Here is a tiny trained network, its code and every weight. The questions are about switching its units off for an input and a class, where a switched-off unit gives its printed mean instead of its output.

import numpy as np


def w(rows, s, z=0):
    codes = np.array(rows[::2]) - 128.0
    scale = np.full(codes.shape[1], s)
    scale[-1] = z or s
    return codes * scale


def norm(h):
    return h / np.sqrt((h * h).mean(-1, keepdims=True) + 1e-5)


def f(y):
    return y / 2 * (1 + np.tanh(0.7978845608 * (y + 0.044715 * y**3)))


def log_softmax(a):
    a = a - a.max(-1, keepdims=True)
    return a - np.log(np.exp(a).sum(-1, keepdims=True))


def net(x, mask):
    res = np.array(x, float).reshape(1, 5) / 4 @ E
    u = 0
    for l in range(2):
        y = f(norm(res) @ A[l][:, :-1].T + A[l][:, -1])
        res = res + np.where(mask[u : u + 10], y, B[l][:, -1]) @ B[l][:, :-1]
        u += 10
    return log_softmax(norm(res)[-1] @ U[:, :-1].T + U[:, -1])


A, B = {}, {}
E = w([
[99,120,71,132,161,25],'x0',
[96,46,194,28,174,183],'x1',
[129,64,72,112,201,137],'x2',
[60,122,28,255,103,176],'x3',
[34,78,83,70,100,45],'x4',
],0.0032)
A[0] = w([
[41,83,131,27,127,121,252],'L0N1',
[167,54,80,103,255,134,58],'L0N2',
[176,169,153,91,117,129,100],'L0N3',
[122,87,148,56,170,157,195],'L0N4',
[118,140,122,189,94,142,48],'L0N5',
[126,127,130,159,114,126,75],'L0N6',
[180,167,212,22,143,104,164],'L0N7',
[137,92,128,94,153,132,130],'L0N8',
[132,121,135,157,117,122,78],'L0N9',
[94,129,155,54,127,82,190],'L0N10',
],0.0059,0.0028)
B[0] = w([
[189,100,216,83,104,147,255],'L0N1',
[98,119,42,145,126,7,177],'L0N2',
[62,101,129,111,117,116,143],'L0N3',
[108,68,91,85,145,39,202],'L0N4',
[144,148,123,163,254,140,128],'L0N5',
[126,142,116,142,188,136,117],'L0N6',
[135,76,201,81,144,96,236],'L0N7',
[127,119,116,127,107,121,147],'L0N8',
[117,134,119,135,148,137,116],'L0N9',
[192,114,134,108,129,170,197],'L0N10',
],0.005,0.0045)
A[1] = w([
[140,95,181,92,129,173,153],'L1N1',
[126,153,160,80,100,52,139],'L1N2',
[134,65,129,65,147,117,185],'L1N3',
[79,29,106,66,126,131,145],'L1N4',
[80,85,101,113,136,142,156],'L1N5',
[113,135,51,148,121,94,125],'L1N6',
[121,130,138,124,120,174,156],'L1N7',
[148,41,147,1,140,103,254],'L1N8',
[165,117,169,22,106,137,206],'L1N9',
[124,87,136,63,136,94,191],'L1N10',
],0.0092,0.0041)
B[1] = w([
[120,124,127,57,93,60,163],'L1N1',
[201,117,215,129,112,215,167],'L1N2',
[179,24,152,179,233,92,186],'L1N3',
[182,74,255,26,152,110,181],'L1N4',
[131,123,162,86,126,88,142],'L1N5',
[84,76,104,60,152,37,149],'L1N6',
[167,152,152,81,123,129,132],'L1N7',
[207,46,142,205,250,134,247],'L1N8',
[62,18,137,14,169,10,203],'L1N9',
[171,83,175,154,228,135,186],'L1N10',
],0.0054,0.015)
U = w([
[180,6,215,76,204,89,214],'0',
[154,218,120,206,96,237,137],'1',
[46,147,2,158,121,39,110],'2',
[122,153,182,42,42,163,3],'3',
],0.0099,0.0037)

Each question gives the input, the list of numbers given to net, and the class t.
The units are the neurons (one row each of A and B). Each row of codes is followed by its name. A weight is (code - 128) times the scale printed after its matrix; where a second scale follows, it is the last column's (A, B and U).
mask holds one flag per neuron, layer by layer. A switched-off neuron (its flag False) gives its mean, the last column of its row in B, instead of its output. The means were averaged over made-up inputs and are rounded, as every weight is.
A unit's drop is (log p(t) with every unit on - log p(t) with that unit switched off) / (log p(t) with every unit on - log p(t) with every unit switched off).
top k neurons: the k neurons with the biggest drops, biggest first
k most important neurons of layer l: the k neurons of layer l with the biggest drops, biggest first
drop of u: that unit's drop, to one decimal
input [-4,-2,1,6,1], class 1: top 3 neurons -> [L1N9; L0N4; L0N2]
input [-8,2,-4,7,4], class 3: top 4 neurons -> [L1N8; L1N3; L1N10; L1N7]
input [-5,0,-7,4,7], class 3: most important neuron of layer 1 -> [L1N8]
input [-1,-5,-8,-3,1], class 3: top 3 neurons -> [L1N8; L1N3; L0N1]
input [3,-4,-7,6,-3], class 2: 2 most important neurons of layer 0 -> [L0N1; L0N10]
input [3,-3,2,2,4], class 2: 2 most important neurons of layer 0 -> [L0N7; L0N4]
input [2,2,-3,6,3], class 3: top 4 neurons -> [L1N8; L1N3; L1N10; L0N4]
input [2,-3,-7,1,5], class 3: top 2 neurons -> [L1N8; L1N3]
input [-2,2,-2,6,4], class 3: top 4 neurons -> [L1N8; L0N7; L0N4; L1N3]
input [-3,-7,-8,-1,6], class 1: top 2 neurons -> [L1N9; L1N4]
input [-1,-3,4,4,-5], class 1: top 2 neurons -> [L1N9; L0N4]
input [4,3,-3,2,-7], class 1: top 2 neurons -> [L1N9; L0N1]
input [-6,-7,-2,-3,3], class 3: 3 most important neurons of layer 0 -> [L0N1; L0N4; L0N2]
input [-2,-6,-6,-3,-1], class 1: top 3 neurons -> [L0N1; L1N9; L1N4]
input [8,-3,7,0,-6], class 2: most important neuron of layer 1 -> [L1N8]
input [7,-3,-8,4,-3], class 2: drop of L0N1 -> 0.1
input [7,-6,2,-2,-5], class 2: drop of L0N1 -> 0.2
input [0,-8,1,1,-7], class 1: drop of L1N9 -> 0.4
input [-5,-8,2,-2,-5], class 1: drop of L1N9 -> 0.2
input [-3,5,-8,7,0], class 1: most important neuron of layer 0 -> [L0N7]
